Below are the code and all the weights of a small trained network. Each question names an input and a target symbol and asks about switching units off, where a switched-off unit gives its printed mean instead of its output.

import numpy as np


def w(rows, s, z=0):
    codes = np.array(rows[::2]) - 128.0
    scale = np.full(codes.shape[1], s)
    scale[-1] = z or s
    return codes * scale


def f(y):
    return y / 2 * (1 + np.tanh(0.7978845608 * (y + 0.044715 * y**3)))


def softmax(a):
    e = np.exp(a - a.max(-1, keepdims=True))
    return e / e.sum(-1, keepdims=True)


def log_softmax(a):
    a = a - a.max(-1, keepdims=True)
    return a - np.log(np.exp(a).sum(-1, keepdims=True))


def net(x, mask):
    ids = ['αγζηθλξπφψ'.index(c) for c in x.split()]
    T = len(ids)
    res = E[ids] + P[:T]
    u = 0
    for l in range(3):
        q, k, v = (res @ M[l].T for M in (Q, K, V))
        z = softmax(np.where(np.tri(T) > 0, q @ k.T / 2**0.5, -1e9)) @ v
        res = res + np.where(mask[u], z, O[l][:, -1]) @ O[l][:, :-1]
        u += 1
        y = f(res @ A[l][:, :-1].T + A[l][:, -1])
        res = res + np.where(mask[u : u + 4], y, B[l][:, -1]) @ B[l][:, :-1]
        u += 4
    return log_softmax(res[-1] @ U[:, :-1].T + U[:, -1])


Q, K, V, O, A, B = {}, {}, {}, {}, {}, {}
E = w([
[94,85,179],'α',
[95,138,104],'γ',
[179,210,253],'ζ',
[102,157,72],'η',
[99,103,73],'θ',
[101,159,66],'λ',
[21,116,92],'ξ',
[50,110,153],'π',
[97,152,79],'φ',
[125,231,129],'ψ',
],0.0047)
P = w([
[180,68,52],'0',
[60,204,145],'1',
[42,204,151],'2',
[34,196,150],'3',
[29,180,156],'4',
[23,174,164],'5',
[14,162,163],'6',
[13,156,165],'7',
[14,144,153],'8',
[3,142,162],'9',
],0.0028)
Q[0] = w([
[1,175,124],'L0H1',
[128,156,114],'L0H1',
],0.034)
K[0] = w([
[255,41,83],'L0H1',
[140,145,94],'L0H1',
],0.029)
V[0] = w([
[254,124,64],'L0H1',
[43,251,91],'L0H1',
],0.0099)
O[0] = w([
[85,221,88,158],'L0H1',
[254,88,83,2],'L0H1',
],0.0097,0.00055)
A[0] = w([
[95,2,42,247],'L0N1',
[34,41,214,188],'L0N2',
[145,189,195,62],'L0N3',
[11,160,49,132],'L0N4',
],0.012,0.0012)
B[0] = w([
[110,252,65,148],'L0N1',
[18,123,230,231],'L0N2',
[187,146,176,136],'L0N3',
[110,57,26,255],'L0N4',
],0.015,0.0051)
Q[1] = w([
[106,147,118],'L1H1',
[254,48,201],'L1H1',
],0.0082)
K[1] = w([
[126,154,102],'L1H1',
[134,1,185],'L1H1',
],0.0086)
V[1] = w([
[131,121,147],'L1H1',
[159,4,164],'L1H1',
],0.013)
O[1] = w([
[131,151,131,91],'L1H1',
[123,253,93,3],'L1H1',
],0.011,0.0052)
A[1] = w([
[209,113,186,114],'L1N1',
[254,80,89,242],'L1N2',
[203,227,164,198],'L1N3',
[185,138,159,252],'L1N4',
],0.0088,0.0017)
B[1] = w([
[209,160,83,126],'L1N1',
[243,66,26,255],'L1N2',
[152,86,191,136],'L1N3',
[254,114,155,88],'L1N4',
],0.0098,0.0014)
Q[2] = w([
[98,246,93],'L2H1',
[57,67,87],'L2H1',
],0.011)
K[2] = w([
[236,118,243],'L2H1',
[169,162,2],'L2H1',
],0.0092)
V[2] = w([
[161,64,190],'L2H1',
[93,254,56],'L2H1',
],0.0063)
O[2] = w([
[196,72,144,145],'L2H1',
[58,253,93,2],'L2H1',
],0.0053,0.0061)
A[2] = w([
[37,16,2,65],'L2N1',
[142,201,105,5],'L2N2',
[54,30,53,51],'L2N3',
[144,208,95,1],'L2N4',
],0.006,0.0039)
B[2] = w([
[152,198,140,249],'L2N1',
[226,203,232,120],'L2N2',
[138,164,146,222],'L2N3',
[232,181,255,121],'L2N4',
],0.022,0.014)
U = w([
[77,73,150,134],'α',
[127,127,120,189],'γ',
[186,101,182,74],'ζ',
[146,131,102,59],'η',
[140,133,101,86],'θ',
[155,138,81,69],'λ',
[160,179,178,16],'ξ',
[77,134,158,140],'π',
[154,132,104,255],'φ',
[118,77,3,164],'ψ',
],0.0069,0.0073)

Each question gives the input, a string of symbols that net reads in full, and the target symbol t.
The units are the heads (2 rows each of Q, K, V and O) and the neurons (one row each of A and B). Each row of codes is followed by its name. A weight is (code - 128) times the scale printed after its matrix; where a second scale follows, it is the last column's (O, A, B and U).
mask holds one flag per unit, layer by layer, with each layer's heads first. A switched-off unit (its flag False) gives its mean, the last column of its rows in O or B, instead of its output. The means were averaged over made-up inputs and are rounded, as every weight is.
A unit's drop is (log p(t) with every unit on - log p(t) with that unit switched off) / (log p(t) with every unit on - log p(t) with every unit switched off).
The circuit of an input: a set's keep is (log p(t) with only the set's units on - log p(t) with every unit switched off) / (log p(t) with every unit on - log p(t) with every unit switched off). Starting from the 12 units with the biggest drops (on a tie, the unit counted first), units are removed one at a time, each time the one whose removal leaves the highest keep (on an exact tie, the one counted first), for as long as the keep stays at least 0.8.
circuit, biggest first: the units of the circuit, biggest drop first
most important unit: the unit with the biggest drop
top k neurons: the k neurons with the biggest drops, biggest first
k most important neurons of layer l: the k neurons of layer l with the biggest drops, biggest first
drop when u is switched off: that unit's drop, to one decimal
input π ψ ζ, target ζ: 2 most important neurons of layer 0	(L0N4, L0N3)
input ξ ψ α, target ζ: 2 most important neurons of layer 0	(L0N1, L0N4)
input ξ α ψ φ π, target ζ: top 2 neurons	(L0N1, L0N4)
input ξ ξ ψ, target ζ: most important unit	L1H1
input ξ λ α λ α α ζ, target ζ: top 2 neurons	(L0N4, L0N1)
input α α α φ ψ φ γ ξ ψ α, target α: top 2 neurons	(L2N1, L0N2)
input π θ α, target α: top 2 neurons	(L2N1, L0N4)
input φ α α ξ λ ψ, target ψ: top 4 neurons	(L0N2, L2N1, L2N3, L0N3)
input α ψ η α ψ α ψ ζ γ π, target π: circuit, biggest first	(L0N2, L0H1)
input ξ θ γ, target ζ: top 2 neurons	(L0N1, L0N4)
input ξ ξ φ, target ζ: top 2 neurons	(L0N1, L0N4)
input ψ λ γ, target ψ: 3 most important neurons of layer 0	(L0N2, L0N1, L0N4)
input ξ α α, target ζ: drop when L0N2 is switched off	0.1
input α α ψ π π α α, target π: drop when L1H1 is switched off	0.1
input ψ ζ ξ ψ α α ξ ψ, target ψ: drop when L0H1 is switched off	0.2
input θ φ α ξ α ξ ξ λ ξ, target ξ: most important neuron of layer 2	(L2N1)
